(in the rows, 128 means zero)
Facts:
{<860>,<24>,<792>,<951>,<1098>,<1229>,<1077>,<1417>,<1295>,<1238>,<781>,<615>,<5>,<39>,<1455>,<1492>,<1405>,<77>,<211>,<413>,<1310>,<71>,<411>,<1138>,<399>,<408>,<743>,<1460>,<517>,<996>,<18>,<164>,<926>,<1393>,<1200>,<775>,<362>,<606>,<160>,<1470>,<1446>,<1004>,<90>,<824>,<717>,<533>,<601>,<1370>,<631>,<1140>,<1124>,<1092>,<593>,<269>,<1334>,<1323>,<642>,<1288>,<1123>,<843>,<329>,<1436>,<648>,<112>,<826>,<509>,<858>,<1301>,<1444>,<1271>,<700>,<864>,<908>,<279>,<325>,<1425>,<736>,<247>,<131>} β a
{<271>,<567>,<1421>,<453>,<91>,<535>,<1379>,<1153>,<972>,<1206>,<488>,<1119>,<6>,<525>,<1394>,<855>,<1404>,<1303>,<817>,<1199>,<893>,<587>,<195>,<758>,<495>,<774>,<1240>,<686>,<1275>,<487>,<46>,<460>,<757>,<1294>,<1034>,<896>,<537>} β b
[<860>,<1295>,<91>,<18>,<164>,<1393>,<1153>,<972>,<1206>,<1446>,<1325>,<1092>,<593>,<1334>,<993>,<842>,<1294>,<537>] Λ f
[<405>,<434>,<1238>,<781>,<1492>,<362>,<1470>,<893>,<350>,<325>,<918>] Λ i
[<24>,<951>,<182>,<1460>,<926>,<855>,<90>,<817>,<32>,<495>,<1275>,<1381>,<700>,<1034>] Λ h
[<792>,<1417>,<215>,<567>,<39>,<453>,<1405>,<211>,<399>,<408>,<996>,<488>,<525>,<606>,<1394>,<978>,<717>,<631>,<1303>,<1140>,<642>,<648>,<826>,<509>,<487>,<46>,<757>,<1411>,<812>,<279>,<736>,<991>] Λ c
[<1098>,<271>,<1077>,<1421>,<1455>,<77>,<1310>,<482>,<743>,<517>,<535>,<775>,<6>,<1004>,<824>,<1404>,<1199>,<269>,<758>,<1323>,<1123>,<329>,<686>,<947>,<858>,<1271>,<908>,<1425>,<896>,<131>] Λ e
[<1229>,<1458>,<413>,<1234>,<71>,<411>,<1138>,<51>,<1119>,<160>,<533>,<1370>,<902>,<1464>,<261>,<587>,<195>,<1288>,<1240>,<843>,<864>] Λ g
[<1216>,<615>,<5>,<1379>,<1200>,<149>,<601>,<1124>,<1032>,<774>,<1436>,<112>,<1301>,<1444>,<460>,<247>] Λ d
[<24>] Φ <434>
[<792>] Φ <1492>
[<271>,<1295>,<774>] Φ <1216>
[<781>,<1444>] Φ <1436>
[<567>] Φ <405>
[<5>,<279>] Φ <993>
[<1310>,<1123>] Φ <1206>
[<411>] Φ <51>
[<996>,<817>] Φ <112>
[<535>] Φ <1370>
[<775>,<1425>] Φ <350>
[<1119>] Φ <535>
[<1394>] Φ <149>
[<717>] Φ <1200>
[<1334>,<1301>,<700>] Φ <1458>
[<1288>] Φ <215>
[<843>,<826>,<736>] Φ <1404>
[<686>] Φ <978>
[<864>] Φ <926>
[<537>] Φ <32>
α <460> <- <860>,<1295>,<215>,<1492>,<71>,<517>,<362>,<1470>,<533>,<601>,<195>,<1334>,<487>,<736>,<537>
α <6> <- <792>,<774>,<864>,<1294>
α <1295> <- <271>,<1034>
α <1446> <- <1417>
α <195> <- <215>,<781>,<1206>,<537>
α <926> <- <567>
α <535> <- <1310>
α <495> <- <1234>
α <1238> <- <408>,<926>
α <736> <- <926>,<972>,<6>,<1323>,<537>
α <1271> <- <926>
α <774> <- <535>
α <864> <- <972>
α <517> <- <1206>,<1271>
α <247> <- <1200>
α <71> <- <6>,<1446>,<1381>,<279>
α <601> <- <6>,<843>
α <860> <- <160>
α <1200> <- <533>
α <1417> <- <261>,<843>
α <271> <- <261>,<495>
α <902> <- <1323>,<1425>
α <972> <- <329>
α <533> <- <329>
α <1294> <- <1271>
α <1140> <- <1271>
α <1334> <- <1034>,<1425>
α <991> <- <1034>
{<860>,<211>,<996>,<1404>,<195>,<495>} δ <215>
{<405>,<1098>,<32>,<1123>,<842>,<947>} δ <1216>
{<24>,<951>,<1200>,<631>,<1444>,<1294>,<537>} δ <182>
{<792>,<1138>,<51>,<972>,<261>,<648>,<812>} δ <1381>
{<271>,<408>,<6>,<1446>,<1303>,<587>,<1425>} δ <947>
{<1229>,<1421>,<1310>,<743>,<164>,<1370>} δ <149>
{<1077>,<453>,<1124>,<774>,<908>,<131>} δ <1458>
{<1417>,<1405>,<1393>} δ <261>
{<1295>,<1470>,<487>} δ <1032>
{<1238>,<18>,<160>,<593>,<642>,<826>,<757>} δ <902>
{<215>,<1458>,<902>,<1464>,<1032>,<1301>,<247>} δ <434>
{<781>,<182>,<1153>,<775>,<758>,<993>,<736>} δ <350>
{<615>,<1379>,<1140>,<893>,<896>} δ <978>
{<567>,<39>,<1460>,<926>,<1119>,<1334>} δ <405>
{<5>,<71>,<91>,<525>,<1275>} δ <1234>
{<1455>,<535>,<269>,<509>} δ <842>
{<1492>,<1004>,<90>,<1199>} δ <1464>
{<77>,<488>,<978>,<1288>,<112>,<991>} δ <918>
{<413>,<606>,<533>,<1271>,<864>,<279>} δ <991>
{<1234>,<824>,<1325>,<1411>} δ <482>
{<411>,<399>,<855>,<601>,<329>,<46>} δ <1411>
{<517>,<1394>,<717>,<817>,<1240>,<460>} δ <1325>
{<1206>,<325>} δ <812>
{<362>,<1092>,<1323>,<843>,<686>,<858>} δ <51>
{<1436>,<700>} δ <32>
{<1034>} δ <993>

Known rows:
<517>: [103 100 139 117  73 121 118 117 116  50  69 113 182 120  98 166 135 132
 144 117 120  85 113  97 123 148  65 114 162  92 144 165 135  71 153 136
 162 121 122 134 115 130 119]
<593>: [135 126 144 103 109 134 122 165 124  85  99 122 139 155  86 143 121  93
 138 161 110  83 116  99 121 126  85 136 144 109 130 140 124  99 148 147
 142 100 115 168 124 153 114]
<362>: [106  75 162 118 109 144 150  54 142  94  41 141 175 102  94 160 132 121
 166 138  77  98 138 129 125 141  76 107 158 108 131 207  83  98 133 124
 157 141 134 123 105 132 126]
<195>: [110 110 144 109 103  89 120 190 100  50  71 106 189 168  94 150 131 114
 128 123 134  74 102  88 136 145  77 160 181  95 149 150 127  65 183 159
 147 132 138 146 101 193 107]
<18>: [135 127 145 103 108 134 122 165 125  85  99 123 140 154  86 144 120  94
 139 160 111  82 116  99 121 127  86 136 145 108 131 141 124  99 147 147
 142 100 113 168 125 152 114]
<1229>: [132 123 143 115  80 136 117 161 108  74  95 117 156 147  93 154 114 115
 139 155 135  81 117  86 115 131  78 115 149 104 136 129 144  77 166 155
 144  89 107 163 125 142 116]
<991>: [114  90 149  76 164 112 138 135 142 106  69 144 163 179  88 124 118  74
 139 170  90  80 138 135 124 176 114 184 168  91 152 160 112  85 138 126
 163 110 138 157  95 184 120]
<1240>: [125 128 150 112  90 121 143 193  96  80  80 126 175 166 102 141 125 106
 138 159 148  74 112  88 125 135  87 141 168 111 133 129 128  73 193 180
 135  95 138 171 111 186 102]
<896>: [118 113 152 115  82 125 163 153  98  98  60 136 178 146 105 148 132 112
 146 159 143  75 123  88 121 135  90 119 168 118 127 141 112  70 194 176
 135 106 139 157 111 184 114]
<411>: [145 138 139 114 109 125 135 156 109  83 101 121 167 144  89 157 105 122
 149 152 140  80  93  66 126 132  71 115 149  79 132 129 139  69 167 170
 145  90 120 167 123 126 113]
<405>: [108  72 147  82 108 142 189  76 142 146  36 175 149 129  93 123 126  77
 159 181 103  77 162 128 122 168 114 114 156 109 131 156  84  81 134 137
 163 114 144 144 101 175 141]
<1455>: [122 104 146 120  71 140 135 123 111  90  74 129 159 130  96 160 118 120
 147 155 133  84 129  88 112 129  80  88 150 106 132 140 129  73 166 149
 146 100 108 149 126 141 128]
<1098>: [122 103 145 120  71 140 136 123 111  89  74 130 160 131  95 160 118 120
 147 155 132  83 130  87 113 129  80  87 149 106 131 140 129  73 166 150
 146 101 107 148 126 141 128]
<215>: [134  84 152  84 135 131 125 140 143  95  64 130 158 146  74 106 104  84
 149 154  87  72 140 138 141 188  86 191 169 108 159 156  97  94 119 138
 167 126 148 143  82 170 116]
<743>: [123 111 145 119  74 142 138 122 111  91  76 126 161 128  98 162 123 122
 149 152 131  82 126  88 111 134  81  95 151 110 129 140 128  74 168 151
 146  97 109 149 127 138 127]
<817>: [137 135 147 112 116 111 171 168  98  97  74 136 184 152  97 145 118 114
 153 156 150  74  93  67 137 133  82 129 166  88 125 136 114  63 192 192
 136 105 149 170 109 172 106]
<1405>: [125 120 150  98 119 141 139 140 138  95  89 143 137 149  91 141 130  84
 144 170  94  92 123 117 123 121  92 130 141 107 123 163 110 110 135 141
 143 101 125 171 120 152 111]

Rows:
No name comes twice in this set of rows, the named rows included.
[100  86 144 128  66 126 128  83 110  63  52 112 196 107 102 179 131 150
 152 114 125  86 123  91 114 153  66  93 167  97 143 167 130  58 169 134
 162 124 116 119 116 124 130]	<601>
[145 133 144  97 150 125 157 138 139 109  95 140 140 146  79 141 117  87
 154 161  99  86 100  89 137 121  85 131 139  84 118 159  98 101 134 153
 144 113 132 169 120 144 115]	<996>
[120 104 157 104 143 125 120 127 140  80  82 130 159 157  88 152 123  98
 143 154  81  98 121 123 123 129  87 146 154  96 136 184 111 103 139 127
 150 120 123 157 111 152 111]	<1417>
[111 103 152 122  64 129 175 125  91 106  46 137 188 128 110 159 134 126
 155 153 151  75 130  83 116 140  90  97 172 121 123 140 108  58 204 175
 138 109 136 145 115 179 123]	<1379>
[121  89 137  99  70 139 166 101 108 128  49 133 169 121  95 140 114 113
 155 157 145  59 152  91 108 190 101 116 168 120 140 111 117  48 172 152
 161  98 122 134 113 164 147]	<1032>
[107  91 144 127  63 134 136  88 108  76  56 118 184 107 101 175 126 145
 154 128 130  83 127  88 112 147  70  86 162 102 137 157 126  59 171 140
 156 117 111 125 121 126 133]	<1200>
[100 116 137  87 104 118 127 147 145  56  85 136 142 144  90 141 151  84
 134 137  90  89 106 117 138 130  77 139 147  89 131 178 117 107 114 130
 159 123 138 159 114 148 107]	<1140>
[135  95 169 132 104 127 126 156  97  79  57 115 201 152  94 145 101 131
 152 148 130  81 125 102 128 145  72 144 181 116 149 155 110  70 195 174
 138 119 138 144  91 175 106]	<1034>
[108  98 154 107 101 152 178  65 138 124  53 157 150 112 100 158 143 101
 163 165  91  94 140 117 113 127  97  88 143 117 109 181  85 100 142 132
 147 116 127 148 126 144 130]	<325>
[136 110 134  87  95 128 132 170 111 103  82 122 154 159  86 122 104  92
 137 164 141  58 136  95 119 184  98 159 164 111 151  98 136  63 161 157
 157  87 123 157 107 173 128]	<1464>
[141 129 140 116 106 127 144 137 111  91  91 126 166 135  89 160 108 123
 154 151 137  81  99  67 126 131  73 104 149  81 129 136 130  67 166 166
 146  97 119 160 123 127 119]	<24>
[130 118 143 116  80 137 127 141 110  86  86 117 156 137  92 158 118 117
 144 151 130  79 122  84 113 134  81 110 151 111 131 132 130  77 167 151
 145  98 106 153 129 144 124]	<90>

Now the same elements, written a new way:
Known rows:
<1301>: [119 120  94  78 119 134 131  59  95 134 171 142 143 103  85 123 110  82
 123 116 116 143 143 138 137 123 121 141 119 130 181  74  88 168  96 115
  80]
<826>: [ 35 162  91  80 136 108 181  53 123 132 178 112 126 191  94 134 120 123
 136  57 126 121  84 104 119 125 119 123  81  97 165 104  45 179  88 136
  13]
<1446>: [139 136 173 197 126 128 169 137 161 149  81 141 107  91 111 110 139 146
 108 169 106 148 105 142 115 165 132  96  64 104 132 154  83 120 145 172
 144]
<842>: [175 141 150 149 131 154 125 164 174 125  92 136 107 159 157 107 109 193
 132 122 140 111 140 126 134 125 151 121 170 148  82 129 137  76 118 134
 167]
<533>: [114 131 158 162  94 113 148 136 136 151 108 138 100 102 112 130 151 124
  83 164 115 129 117 145 134 132 113 120  67 112 134 142 107 150 151 172
 140]
<817>: [ 83  93  87  95 165 173 143 112 138  97 125 124 145 157 180 106 111 132
 168  86 156 115 134  95  93 130 173 111 159 130 116 149 131  85  90 124
  67]
<908>: [177 133 166 192 128 143 140 123 111 140 130 107 151  92  86 108 118 182
 134 150  90 188 128 114  95 141 120 144 120 121 178 116 100 115 132 122
 148]
<824>: [183 153 176 198 115 140 138 128 119 133 130 113 177  99 104 113 134 166
 146 160  90 163 132 122 110 149  94 137 114 136 159 128  96 126 123 139
 148]
<487>: [ 66  82  47  48 123 119  94 120 114 122 159 126  83 139 165 163 121  81
 112  89 176  99 121 125 134 109 164 124 150 128  95 155 172 140 167  84
 134]
<1153>: [163 134 153 155 157 158 147 158 173 116  87 128  98 148 163  94  96 185
 109 129 137 132 135 109 113 128 175 130 158 117  90 151 131  49 120 146
 149]
<350>: [181 158 155 140 126 135 109 162 165 123  97 145  83 156 146 107 109 170
 102 136 144 117 139 132 158 129 153 123 200 145  91 111 146  84 113 132
 186]
<593>: [158 148 182 181 132 150 164 140 149 124 114 122 105 128  86 111 120 161
  92 164  89 159 117 113  86 138 146 153 100  79 151 108  89 119 128 165
 116]
<482>: [190 123 143 153 140 160 114 159 149 133 119 122 145 132 150 129  99 185
 168 136 127 133 139 124 127 143 144 126 190 165 103 130 141  65 119  99
 186]
<18>: [180 168 183 182 102 125 140 129 122 129 133 103 118 132  81 107 141 164
  90 144  97 146 107 118 125 126 117 152 109  98 150 100  90 140 135 145
 125]
<215>: [ 15 119  56  63 147  78 142 111 131 150 164  95  77 212 159 160 121 175
 140  24 179  99  67  88 107 129 168  94 122 123  99 180 134 137 137 111
 105]
<1034>: [ 90  82  64  90 128 137 109 126 109 123 144 125 118 125 179 164 121 104
 167  95 160  93 130 113 108 121 146 111 157 157  94 163 149 121 146  88
 141]
<413>: [152 156 159 140 122  92 144 141 129 122 103 137 115 126  99 115 138 115
  87 164  97 129 145 159 152 115  99 147 100 116 146  87 124 148 130 148
 136]

Rows:
No name comes twice in this set of rows, the named rows included.
[112 102  64  37 155 125  91 144 109  99 166 116  98 166 154 168 121  61
 124  91 148  93 138 117 138  95 147 150 188 112  97 101 174 138 130  75
 105]	<757>

Now the same elements, written a new way:
Known rows:
<860>: [129  96 149  81 106 117  86 158 122 132 158 129 106 146 117 112 125 107
 114 127 144 150  77 129 135 147  99 115 107  97 131 143 128 112]
<329>: [147 159 130 140 116  76 163 145 141 101 142 112 108 198 105 135 129 161
 119 166 140 122 140 170 108 123 138 112 138 123 151 123 147 150]
<1411>: [127  93 112 138 108 137 118  90 145 166 156 114 118 105 110 138  87 148
 163 115 112 134 121 184 119 136 155 102 137  87 117 155 124 127]
<247>: [133 111 141 113 103 131 104 138 131 141 143 117  95 131 119 116 122 104
 119 130 148 126  92 118 140 139 110 106 105 106 143 145 136 103]
<1464>: [145 128 103 159 100 115 114  75 134 187 149 123 103 111  84 136  79 156
 157 137 110 128 128 159 132 122 146 100 123 101 128 134 120 127]
<700>: [109 176 155 107 115 118 140 145 156 117 111 105 105  73 106 130 141 136
 136 130 162  99 110 176 140 149 155 121 119 166 129 146 169 126]
<1436>: [134 113 140  90 124 148 127 124 141 145 143 123 108 137 122 117 122 124
 134 115 146 113 101 129 147 140 112 112 108 127 138 155 157 114]
<817>: [120 110 109 111 120 141 132 142 143 106 106 116 123  52 111 141 128 154
 165 131 139 102 159 144 116 134 161 148 109 106 105 110 164 129]
<918>: [127  66 111  94  96 118  84  46 132 249 150 154 113 131 115 108  90 147
 157  99  80 154 118 152 126 124 109 115 118 104 139 138 118  82]
<1294>: [119  92 118  57  93 139 120 142 108 132 156 133 128  83 135 105 116 144
 147 129 125 135 115 127 104 151  93 154 112  49 115 114 129 120]
<1123>: [119 167 129 155 121 117 151 132 154 111  97 111  90 146  98 146 138 161
 136 150 145  79 148 151 128 125 159 120 119 175 138 141 167 136]
<1295>: [106  61 128  80  99 134  52 181 111 135 133 136  92 143 110 127 153  88
 116 126 137 141 113 125 142 141 122 129 112 154 110 157 119 118]
<1458>: [141 168 125 136  88  87 121  74 140 197 138 110 104  60  83 125  82 153
 148 136 122 140 117 185 138 130 155 100 131 108 135 124 123 120]
<46>: [148  92 111  87 118 143 142 113 136 145 126 123 127  83 125 120 109 149
 150 127 132 124 150 123 123 128 133 134 111  72 132 102 153 116]
<269>: [152 164 133 153 124 121 176 122 152 113 119 100  95 167 107 140 116 158
 127 154 151  91 140 143 133 124 149 101 127 134 154 140 159 146]
<1425>: [117 163 138 133 120  76 132 153 140 101 106 124  95 183  88 144 143 174
 120 165 136 107 142 167 117 129 151 130 127 166 130 128 152 148]
<525>: [150  91 111  87 120 143 141 113 136 145 126 124 127  82 124 120 109 149
 152 127 131 123 150 121 124 127 133 134 111  71 131 102 154 116]

Rows:
No name comes twice in this set of rows, the named rows included.
[151 129 134 111 109  73 115 127 128 152 140 135 100 192 101 117 124 139
 108 152 131 144 120 134 129 119 111 113 116 123 158 116 138 116]	<160>
[132 156 115 120  93 105 167 135 114 101 113 109  98 129 113 132 108 199
 123 183 126 105 161 132  92 131 136 144 135  65 134  98 123 159]	<6>
[141  90 102 110  92 111  69  50 122 251 159 159 105 112  92 109  83 133
 159 109  88 152 109 134 143 121 100 112 101 107 136 129 115  81]	<434>
[107 162 103 128  96 106 153 140 125 102  95 122 102  98 101 141 131 196
 148 170 123  88 175 146  93 129 148 163 121 117 118  99 145 148]	<535>
[140 118 138 112 105  79 121 126 133 151 133 129  97 197 116 116 128 143
 103 148 126 141 124 139 117 122 114 115 124 119 160 121 135 110]	<533>
[120 118 122  92  66 106 101  88 114 222 153 155  88 162 137  81 132 109
 123 123 109 128 102  97 120 125  48 130  96 126 176 130 128  59]	<1238>
[126  96 103 115 106 120 119 160 114 107  72 114  88 129  95 157 129 175
 116 175 126 112 201 122 115 118 182 143 136 124 110 104 119 162]	<271>
[132  72 125  36 119 120 104 147 114 131 151 143 139  99 118 112 114 152
 141 126 125 156 118 137 116 146 108 151 111  57 109 102 136 126]	<1206>
[140 104 115 107  87  96 113 123 113 153 110 125  94 118 114 119 108 158
 112 164 117 140 151 102 106 120 121 137 116  59 143  81 114 110]	<195>
[ 98 134 128 101 100  93 107 149 131 130 144 142 110 155 113 118 153 138
 139 133 125 120 114 162 108 140 106 144 113 155 129 137 149 112]	<792>
[124  86 119  48 102 132 116 143 110 132 156 137 133  87 130 108 116 147
 145 127 124 142 115 134 107 149  99 153 112  52 114 111 130 123]	<972>
[137  89 121 122 113  77  98  93 135 174 145 133 116 164  88 137  89 175
 136 140  94 166 131 188 114 126 153 107 143  92 123 127 108 138]	<261>
[136 111 119 124 102  86  80 117 116 156 168 135 114 128  74 136  85 159
 143 143 108 163 101 177 124 138 135 111 128  81 105 129 104 146]	<215>
[127 130 109 171  73 102  94  93 117 180 142 114  83 118  89 134  83 151
 136 154 105 137 115 148 115 127 135 103 129  80 129 133  91 124]	<902>
[103 120 136  99 107  88  95 153 134 131 131 141 107 158 108 123 152 135
 128 132 127 130 115 159 115 137 116 138 112 151 128 134 147 111]	<279>

